Here is a tiny trained network, its code and every weight. The questions are about switching its units off for an input and a class, where a switched-off unit gives its printed mean instead of its output.

import numpy as np


def w(rows, s, z=0):
    codes = np.array(rows[::2]) - 128.0
    scale = np.full(codes.shape[1], s)
    scale[-1] = z or s
    return codes * scale


def f(y):
    return np.maximum(y, 0)


def log_softmax(a):
    a = a - a.max(-1, keepdims=True)
    return a - np.log(np.exp(a).sum(-1, keepdims=True))


def net(x, mask):
    res = np.array(x, float).reshape(1, 5) / 4 @ E
    y = f(res @ A[0][:, :-1].T + A[0][:, -1])
    res = res + np.where(mask, y, B[0][:, -1]) @ B[0][:, :-1]
    return log_softmax(res[-1] @ U[:, :-1].T + U[:, -1])


A, B = {}, {}
E = w([
[70,149,232,70,187,198,67,57,171],'x0',
[171,194,114,64,96,91,1,205,169],'x1',
[164,125,147,139,194,180,202,240,220],'x2',
[40,185,30,49,210,108,180,140,87],'x3',
[120,135,137,125,114,130,136,134,126],'x4',
],0.0081)
A[0] = w([
[104,56,146,172,164,160,175,73,99,90],'n1',
[88,130,205,85,176,166,85,83,160,89],'n2',
[192,96,71,190,68,93,151,171,90,93],'n3',
[77,61,131,176,150,145,207,77,106,133],'n4',
[223,65,206,218,18,154,81,109,166,4],'n5',
[102,158,202,102,157,219,81,57,170,86],'n6',
[102,66,139,187,140,137,197,77,112,88],'n7',
[124,211,87,65,158,85,84,179,136,135],'n8',
[105,59,124,196,176,178,211,59,94,123],'n9',
[139,165,130,89,98,99,40,172,147,127],'n10',
[192,171,154,117,98,100,64,167,174,124],'n11',
[109,137,117,124,68,93,69,27,54,105],'n12',
[114,102,155,205,161,151,211,84,88,74],'n13',
[169,155,113,80,103,91,76,144,177,71],'n14',
[116,132,98,138,109,115,88,65,110,41],'n15',
[136,196,129,99,104,94,62,174,159,100],'n16',
[205,38,200,213,41,150,92,122,178,46],'n17',
[196,96,39,209,57,60,181,178,78,92],'n18',
[111,152,103,106,223,177,182,220,190,89],'n19',
[100,127,102,88,91,83,73,31,54,82],'n20',
[72,147,193,75,196,213,87,50,151,112],'n21',
[204,109,157,178,182,224,186,222,255,61],'n22',
[143,178,128,107,123,109,87,162,174,83],'n23',
[132,139,52,137,118,46,181,169,92,72],'n24',
[99,130,120,149,65,84,81,48,42,58],'n25',
[31,199,9,32,217,94,181,143,60,6],'n26',
],0.0071,0.0032)
B[0] = w([
[143,91,88,93,69,145,102,167,117,195],'n1',
[88,152,165,184,136,82,87,188,173,196],'n2',
[61,183,158,194,160,85,77,180,192,208],'n3',
[143,95,90,94,85,187,87,172,96,210],'n4',
[70,194,84,143,160,197,153,20,137,254],'n5',
[90,159,144,163,162,81,79,180,185,209],'n6',
[140,78,84,72,81,170,94,181,114,196],'n7',
[128,93,88,86,99,197,128,128,103,203],'n8',
[146,82,56,76,72,173,93,180,94,222],'n9',
[139,83,76,88,69,174,120,166,93,202],'n10',
[147,98,81,81,87,183,117,146,79,204],'n11',
[214,105,189,122,153,58,207,140,84,230],'n12',
[146,79,85,86,92,157,90,167,100,197],'n13',
[142,101,91,97,100,153,101,141,114,179],'n14',
[166,119,156,133,134,116,150,124,115,165],'n15',
[136,70,74,83,76,157,103,159,87,193],'n16',
[79,175,96,139,158,176,165,11,136,247],'n17',
[68,166,180,179,153,72,56,200,197,237],'n18',
[192,116,199,114,157,72,207,74,91,206],'n19',
[188,121,194,114,160,84,202,119,89,222],'n20',
[64,163,156,193,141,81,63,189,195,221],'n21',
[226,117,200,112,161,58,210,115,85,235],'n22',
[137,78,103,110,98,147,120,155,85,171],'n23',
[66,175,163,184,149,102,86,147,182,197],'n24',
[193,100,183,103,166,79,182,147,94,218],'n25',
[73,184,77,162,161,187,155,2,144,251],'n26',
],0.0077,0.0096)
U = w([
[154,88,81,85,68,189,91,180,96,141],'0',
[83,149,155,177,143,76,72,188,181,53],'1',
[221,114,180,116,152,76,209,110,94,93],'2',
[88,157,90,140,143,191,146,1,129,248],'3',
],0.013,0.0013)

Each question gives the input, the list of numbers given to net, and the class t.
The units are the neurons (one row each of A and B). Each row of codes is followed by its name. A weight is (code - 128) times the scale printed after its matrix; where a second scale follows, it is the last column's (A, B and U).
mask holds one flag per neuron, in row order. A switched-off neuron (its flag False) gives its mean, the last column of its row in B, instead of its output. The means were averaged over made-up inputs and are rounded, as every weight is.
A unit's drop is (log p(t) with every unit on - log p(t) with that unit switched off) / (log p(t) with every unit on - log p(t) with every unit switched off).
The circuit of an input: a set's keep is (log p(t) with only the set's units on - log p(t) with every unit switched off) / (log p(t) with every unit on - log p(t) with every unit switched off). Starting from the 12 units with the biggest drops (on a tie, the unit counted first), units are removed one at a time, each time the one whose removal leaves the highest keep (on an exact tie, the one counted first), for as long as the keep stays at least 0.8.
units of the circuit, in order: the units of the circuit, biggest drop first
unit that matters most: the unit with the biggest drop
k most important neurons: the k neurons with the biggest drops, biggest first
drop when u is switched off: that unit's drop, to one decimal
input [-8,-7,-7,5,-5], class 1: units of the circuit, in order : n18
input [2,2,1,-3,-3], class 3: units of the circuit, in order : n18; n9; n12
input [-6,4,-2,-6,-1], class 1: 4 most important neurons : n18; n3; n26; n8
input [-8,2,0,7,-4], class 1: 2 most important neurons : n18; n24
input [-6,-7,4,-8,-6], class 3: 2 most important neurons : n17; n5
input [-4,-8,4,8,-4], class 0: 2 most important neurons : n9; n4
input [7,-4,-6,-2,-3], class 1: 2 most important neurons : n21; n6
input [5,4,0,-7,-6], class 3: 2 most important neurons : n5; n17
input [7,-5,-8,0,-3], class 2: 2 most important neurons : n12; n20
input [5,2,7,-2,-7], class 2: 2 most important neurons : n22; n19
input [-3,-5,-7,7,4], class 2: 2 most important neurons : n12; n20
input [4,-1,2,4,5], class 1: 4 most important neurons : n5; n17; n21; n2
input [-4,1,0,-5,6], class 3: 3 most important neurons : n5; n17; n21
input [6,3,-5,-1,0], class 1: unit that matters most : n21
input [2,-7,0,-8,7], class 3: 2 most important neurons : n17; n5
input [-8,7,-2,4,-2], class 1: 2 most important neurons : n18; n24
input [4,5,8,4,-5], class 2: 2 most important neurons : n19; n22
input [-3,6,-8,2,7], class 2: drop when n12 is switched off : 0.3
input [-1,-8,0,-1,-3], class 0: drop when n4 is switched off : 0.0
input [8,-3,-3,6,-3], class 1: drop when n21 is switched off : 0.2
input [-3,-5,-2,-5,4], class 0: drop when n9 is switched off : 0.5
input [-2,4,-5,-1,4], class 2: unit that matters most : n12
